Here is a tiny trained network, its code and every weight. The questions are about switching its units off for an input and a class, where a switched-off unit gives its printed mean instead of its output.

import numpy as np


def w(rows, s, z=0):
    codes = np.array(rows[::2]) - 128.0
    scale = np.full(codes.shape[1], s)
    scale[-1] = z or s
    return codes * scale


def norm(h):
    return h / np.sqrt((h * h).mean(-1, keepdims=True) + 1e-5)


def f(y):
    return np.maximum(y, 0)


def log_softmax(a):
    a = a - a.max(-1, keepdims=True)
    return a - np.log(np.exp(a).sum(-1, keepdims=True))


def net(x, mask):
    res = np.array(x, float).reshape(1, 6) / 4 @ E
    u = 0
    for l in range(2):
        y = f(norm(res) @ A[l][:, :-1].T + A[l][:, -1])
        res = res + np.where(mask[u : u + 12], y, B[l][:, -1]) @ B[l][:, :-1]
        u += 12
    return log_softmax(norm(res)[-1] @ U[:, :-1].T + U[:, -1])


A, B = {}, {}
E = w([
[10,159,236,147,75,158,165,127,87],'x0',
[91,88,123,123,172,183,126,176,167],'x1',
[203,71,197,72,103,111,182,228,136],'x2',
[112,77,102,172,145,67,148,148,43],'x3',
[88,2,158,71,76,96,27,116,109],'x4',
[243,51,208,248,122,191,80,73,127],'x5',
],0.005)
A[0] = w([
[107,127,95,77,125,60,96,170,88,106],'L0N1',
[92,78,129,235,140,56,201,151,117,253],'L0N2',
[160,201,123,93,65,211,150,121,179,162],'L0N3',
[48,160,204,170,68,202,140,100,111,120],'L0N4',
[175,123,168,177,127,52,88,103,102,79],'L0N5',
[122,68,170,147,232,184,143,100,119,92],'L0N6',
[166,173,159,125,17,75,179,62,88,166],'L0N7',
[113,93,115,98,170,157,117,127,70,134],'L0N8',
[44,58,115,143,166,253,190,196,159,161],'L0N9',
[213,142,235,64,109,97,219,235,117,122],'L0N10',
[76,150,127,67,85,202,143,168,93,137],'L0N11',
[124,126,107,211,177,91,189,178,69,120],'L0N12',
],0.0072,0.0042)
B[0] = w([
[199,180,167,143,70,161,126,135,171,184],'L0N1',
[143,141,142,114,78,172,184,82,71,243],'L0N2',
[67,81,115,125,119,177,246,59,187,219],'L0N3',
[133,113,161,96,175,149,98,118,44,245],'L0N4',
[136,190,104,116,81,137,139,164,191,168],'L0N5',
[179,180,167,168,86,107,97,143,167,176],'L0N6',
[109,94,196,172,253,33,115,154,206,212],'L0N7',
[86,147,72,139,104,48,207,72,142,157],'L0N8',
[135,132,157,158,199,6,124,123,166,224],'L0N9',
[63,77,61,213,121,188,59,212,117,253],'L0N10',
[132,130,195,105,112,146,109,123,94,201],'L0N11',
[76,101,91,118,109,108,197,63,197,192],'L0N12',
],0.0071,0.006)
A[1] = w([
[1,231,86,28,125,90,138,228,147,66],'L1N1',
[217,116,32,60,198,171,94,120,147,68],'L1N2',
[132,109,125,208,112,14,147,146,37,161],'L1N3',
[125,87,192,191,124,157,109,111,154,6],'L1N4',
[89,27,149,200,33,121,129,41,193,195],'L1N5',
[199,105,15,144,121,89,132,120,146,194],'L1N6',
[107,83,174,84,26,95,8,122,132,30],'L1N7',
[103,121,203,77,163,222,60,116,216,159],'L1N8',
[46,241,65,191,189,143,40,20,95,115],'L1N9',
[93,25,141,53,116,56,68,88,141,84],'L1N10',
[88,189,188,196,165,25,84,161,189,162],'L1N11',
[183,174,134,227,114,190,84,145,144,152],'L1N12',
],0.0073,0.0023)
B[1] = w([
[252,168,124,145,107,123,68,79,89,207],'L1N1',
[65,74,223,107,159,132,140,88,3,169],'L1N2',
[132,104,121,48,103,184,120,112,154,201],'L1N3',
[196,177,85,88,123,107,111,80,81,191],'L1N4',
[121,179,106,92,100,103,145,143,151,255],'L1N5',
[72,126,237,109,160,147,133,117,101,202],'L1N6',
[98,186,70,211,226,154,181,130,128,183],'L1N7',
[115,114,108,71,39,116,174,133,99,208],'L1N8',
[134,42,111,167,85,160,93,254,154,221],'L1N9',
[131,141,118,201,138,166,185,97,177,181],'L1N10',
[163,58,127,92,204,80,92,112,157,219],'L1N11',
[112,165,101,99,140,92,78,148,89,188],'L1N12',
],0.009,0.0075)
U = w([
[65,99,226,97,204,171,103,101,12,134],'0',
[117,41,60,181,83,185,45,255,153,146],'1',
[244,226,112,123,111,111,54,92,95,139],'2',
[87,87,78,50,45,137,201,73,174,139],'3',
[135,49,146,115,228,41,96,113,223,135],'4',
[68,202,75,239,214,174,197,86,164,120],'5',
[50,140,99,78,123,93,91,129,182,104],'6',
[70,160,141,152,118,96,68,129,173,2],'7',
],0.014,0.023)

Each question gives the input, the list of numbers given to net, and the class t.
The units are the neurons (one row each of A and B). Each row of codes is followed by its name. A weight is (code - 128) times the scale printed after its matrix; where a second scale follows, it is the last column's (A, B and U).
mask holds one flag per neuron, layer by layer. A switched-off neuron (its flag False) gives its mean, the last column of its row in B, instead of its output. The means were averaged over made-up inputs and are rounded, as every weight is.
A unit's drop is (log p(t) with every unit on - log p(t) with that unit switched off) / (log p(t) with every unit on - log p(t) with every unit switched off).
The circuit of an input: a set's keep is (log p(t) with only the set's units on - log p(t) with every unit switched off) / (log p(t) with every unit on - log p(t) with every unit switched off). Starting from the 12 units with the biggest drops (on a tie, the unit counted first), units are removed one at a time, each time the one whose removal leaves the highest keep (on an exact tie, the one counted first), for as long as the keep stays at least 0.8.
circuit, biggest first: the units of the circuit, biggest drop first
most important unit: the unit with the biggest drop
top k neurons: the k neurons with the biggest drops, biggest first
top k neurons in layer l: the k neurons of layer l with the biggest drops, biggest first
input [4,6,3,3,-6,4], class 4: circuit, biggest first => (L0N9)
input [-6,-8,-3,1,1,0], class 4: top 4 neurons => (L0N7, L1N11, L0N4, L0N2)
input [3,5,6,7,-2,-2], class 3: top 4 neurons => (L0N12, L0N2, L1N9, L1N3)
input [4,0,0,-7,-5,6], class 3: top 3 neurons => (L0N3, L1N8, L1N1)
input [2,2,2,-2,8,7], class 5: circuit, biggest first => (L1N7, L1N10)
input [-7,-3,5,-1,-7,-7], class 0: circuit, biggest first => (L1N2, L1N6)
input [-1,1,-7,-8,3,2], class 3: top 2 neurons => (L0N3, L1N8)
input [2,-8,3,-7,2,7], class 4: top 2 neurons in layer 0 => (L0N7, L0N2)
input [0,6,5,-3,-5,8], class 2: top 4 neurons => (L1N4, L1N9, L0N7, L1N12)
input [6,8,-5,-7,-3,-3], class 4: top 2 neurons in layer 0 => (L0N9, L0N2)
input [8,-4,-2,3,-7,4], class 0: top 2 neurons in layer 1 => (L1N7, L1N10)
input [-5,-7,3,7,-7,-3], class 3: top 3 neurons in layer 1 => (L1N3, L1N7, L1N10)
input [-6,6,5,2,-2,-7], class 2: top 2 neurons => (L1N1, L0N7)
input [-7,1,-4,-3,0,1], class 0: circuit, biggest first => (L1N2)
input [7,4,-1,8,-7,6], class 3: top 3 neurons => (L0N12, L0N2, L1N3)
input [0,-2,6,-5,8,-5], class 5: top 2 neurons in layer 1 => (L1N7, L1N9)
input [1,3,8,0,-8,2], class 1: top 2 neurons => (L0N10, L1N7)
input [-8,5,8,5,5,-8], class 0: circuit, biggest first => (L1N6, L1N2, L0N7)
input [2,3,3,1,3,4], class 2: top 2 neurons => (L0N7, L1N4)
input [1,6,-2,3,-2,-2], class 4: most important unit => L0N9
